Below is a small trained network, with its code and all its weights. Each question gives an input and a target symbol and asks what happens when units are switched off, that is, made to give their printed mean instead of their output.

import numpy as np


def w(rows, s, z=0):
    codes = np.array(rows[::2]) - 128.0
    scale = np.full(codes.shape[1], s)
    scale[-1] = z or s
    return codes * scale


def f(y):
    return np.maximum(y, 0)


def softmax(a):
    e = np.exp(a - a.max(-1, keepdims=True))
    return e / e.sum(-1, keepdims=True)


def log_softmax(a):
    a = a - a.max(-1, keepdims=True)
    return a - np.log(np.exp(a).sum(-1, keepdims=True))


def net(x, mask):
    ids = ['αβεζηθμξπστφψ'.index(c) for c in x.split()]
    T = len(ids)
    res = E[ids] + P[:T]
    q, k, v = (res @ M[0].T for M in (Q, K, V))
    z = softmax(np.where(np.tri(T) > 0, q @ k.T / 2**0.5, -1e9)) @ v
    res = res + np.where(mask[0], z, O[0][:, -1]) @ O[0][:, :-1]
    y = f(res @ A[0][:, :-1].T + A[0][:, -1])
    res = res + np.where(mask[1:17], y, B[0][:, -1]) @ B[0][:, :-1]
    return log_softmax(res[-1] @ U[:, :-1].T + U[:, -1])


Q, K, V, O, A, B = {}, {}, {}, {}, {}, {}
E = w([
[127,174,154,181],'α',
[113,137,70,36],'β',
[75,38,106,52],'ε',
[50,121,102,165],'ζ',
[145,99,162,104],'η',
[26,82,134,191],'θ',
[254,159,105,78],'μ',
[103,198,88,130],'ξ',
[151,103,164,106],'π',
[134,131,101,28],'σ',
[150,120,120,103],'τ',
[149,120,125,122],'φ',
[208,3,44,172],'ψ',
],0.018)
P = w([
[109,68,2,110],'0',
[99,121,71,149],'1',
[108,109,91,141],'2',
[112,90,103,144],'3',
[114,79,123,144],'4',
[111,66,130,139],'5',
[124,62,149,136],'6',
[113,73,128,99],'7',
],0.0089)
Q[0] = w([
[193,8,45,120],'head 1',
[154,136,95,68],'head 1',
],0.012)
K[0] = w([
[99,26,254,117],'head 1',
[171,125,157,108],'head 1',
],0.01)
V[0] = w([
[24,139,132,46],'head 1',
[130,78,90,247],'head 1',
],0.013)
O[0] = w([
[100,103,206,131,199],'head 1',
[110,185,82,10,253],'head 1',
],0.013,0.0051)
A[0] = w([
[25,162,159,107,151],'neuron 1',
[131,175,195,178,198],'neuron 2',
[149,160,58,175,85],'neuron 3',
[79,68,161,123,2],'neuron 4',
[83,83,86,70,184],'neuron 5',
[116,102,118,62,76],'neuron 6',
[204,76,183,222,151],'neuron 7',
[115,120,151,197,115],'neuron 8',
[207,229,138,174,211],'neuron 9',
[137,84,53,130,213],'neuron 10',
[205,225,215,90,45],'neuron 11',
[172,117,10,62,129],'neuron 12',
[254,117,207,90,198],'neuron 13',
[157,110,69,57,192],'neuron 14',
[113,179,243,64,176],'neuron 15',
[239,151,196,69,152],'neuron 16',
],0.009,0.0046)
B[0] = w([
[135,134,16,177,175],'neuron 1',
[96,131,69,107,140],'neuron 2',
[105,149,11,63,148],'neuron 3',
[106,91,99,63,151],'neuron 4',
[161,176,161,175,227],'neuron 5',
[177,79,125,94,180],'neuron 6',
[91,135,126,60,163],'neuron 7',
[125,168,79,98,141],'neuron 8',
[15,62,70,141,141],'neuron 9',
[74,110,164,191,196],'neuron 10',
[130,2,148,166,133],'neuron 11',
[159,148,161,173,252],'neuron 12',
[111,107,66,181,161],'neuron 13',
[97,114,187,134,233],'neuron 14',
[202,176,70,112,165],'neuron 15',
[79,166,166,118,152],'neuron 16',
],0.009,0.015)
U = w([
[14,205,63,171,214],'α',
[86,174,39,59,148],'β',
[193,186,101,19,35],'ε',
[245,142,79,193,37],'ζ',
[113,154,156,144,134],'η',
[92,93,164,208,36],'θ',
[39,130,172,72,241],'μ',
[62,247,221,54,94],'ξ',
[136,105,212,160,251],'π',
[88,154,136,100,30],'σ',
[132,78,124,214,13],'τ',
[125,167,133,70,55],'φ',
[103,47,102,57,164],'ψ',
],0.011,0.0024)

Each question gives the input, a string of symbols that net reads in full, and the target symbol t.
The units are the heads (2 rows each of Q, K, V and O) and the neurons (one row each of A and B). Each row of codes is followed by its name. A weight is (code - 128) times the scale printed after its matrix; where a second scale follows, it is the last column's (O, A, B and U).
mask holds one flag per unit, heads first, then neurons. A switched-off unit (its flag False) gives its mean, the last column of its rows in O or B, instead of its output. The means were averaged over made-up inputs and are rounded, as every weight is.
A unit's drop is (log p(t) with every unit on - log p(t) with that unit switched off) / (log p(t) with every unit on - log p(t) with every unit switched off).
The circuit of an input: a set's keep is (log p(t) with only the set's units on - log p(t) with every unit switched off) / (log p(t) with every unit on - log p(t) with every unit switched off). Starting from the 12 units with the biggest drops (on a tie, the unit counted first), units are removed one at a time, each time the one whose removal leaves the highest keep (on an exact tie, the one counted first), for as long as the keep stays at least 0.8.
units of the circuit, in order: the units of the circuit, biggest drop first
unit that matters most: the unit with the biggest drop
k most important neurons: the k neurons with the biggest drops, biggest first
drop when u is switched off: that unit's drop, to one decimal
input ξ ζ θ β, target ε: 3 most important neurons -> (neuron 15; neuron 6; neuron 1)
input μ ζ θ θ π, target ε: units of the circuit, in order -> (neuron 15; head 1)
input β σ σ η, target ψ: units of the circuit, in order -> (head 1; neuron 5; neuron 12; neuron 7)
input ψ θ σ β ξ σ σ, target ψ: units of the circuit, in order -> (head 1; neuron 12; neuron 5; neuron 10)
input ζ θ θ ζ, target β: units of the circuit, in order -> (head 1; neuron 15)
input β θ ψ ξ ψ φ ψ π, target ξ: units of the circuit, in order -> (head 1; neuron 16; neuron 14)
input τ ε ξ ξ σ β, target ψ: 4 most important neurons -> (neuron 12; neuron 4; neuron 5; neuron 10)
input α τ β α τ α θ β, target ε: units of the circuit, in order -> (neuron 6; head 1)
input τ ψ η η ψ, target θ: units of the circuit, in order -> (neuron 10; neuron 15)
input ψ ψ ζ π ξ ξ ψ τ, target ξ: 4 most important neurons -> (neuron 1; neuron 14; neuron 16; neuron 13)
input ε σ τ σ ζ ψ α, target α: unit that matters most -> neuron 6
input τ σ ψ ψ θ ψ τ, target ξ: units of the circuit, in order -> (head 1; neuron 14; neuron 16)
input θ σ ζ ψ μ ψ σ, target ξ: 3 most important neurons -> (neuron 14; neuron 16; neuron 1)
input β ζ θ τ, target ε: units of the circuit, in order -> (head 1; neuron 15)
input ψ β η τ ζ μ, target θ: most important neuron -> (neuron 11)
input φ φ τ β β ψ θ τ, target ε: 3 most important neurons -> (neuron 15; neuron 6; neuron 10)
input η ζ β θ η σ φ ψ, target θ: 2 most important neurons -> (neuron 10; neuron 15)
input η φ φ ε σ σ, target ψ: 4 most important neurons -> (neuron 12; neuron 5; neuron 4; neuron 10)
input α ψ ζ σ θ σ, target ε: 3 most important neurons -> (neuron 15; neuron 10; neuron 6)
input τ τ θ τ ξ ε ξ μ, target ψ: most important neuron -> (neuron 11)
input ζ θ ζ, target β: drop when neuron 10 is switched off -> 0.2
input μ τ β τ ξ μ, target α: drop when head 1 is switched off -> 0.6
input θ τ β ψ φ ψ, target π: drop when neuron 14 is switched off -> 0.9
input μ ξ τ α ε θ μ θ, target β: drop when neuron 10 is switched off -> 0.2
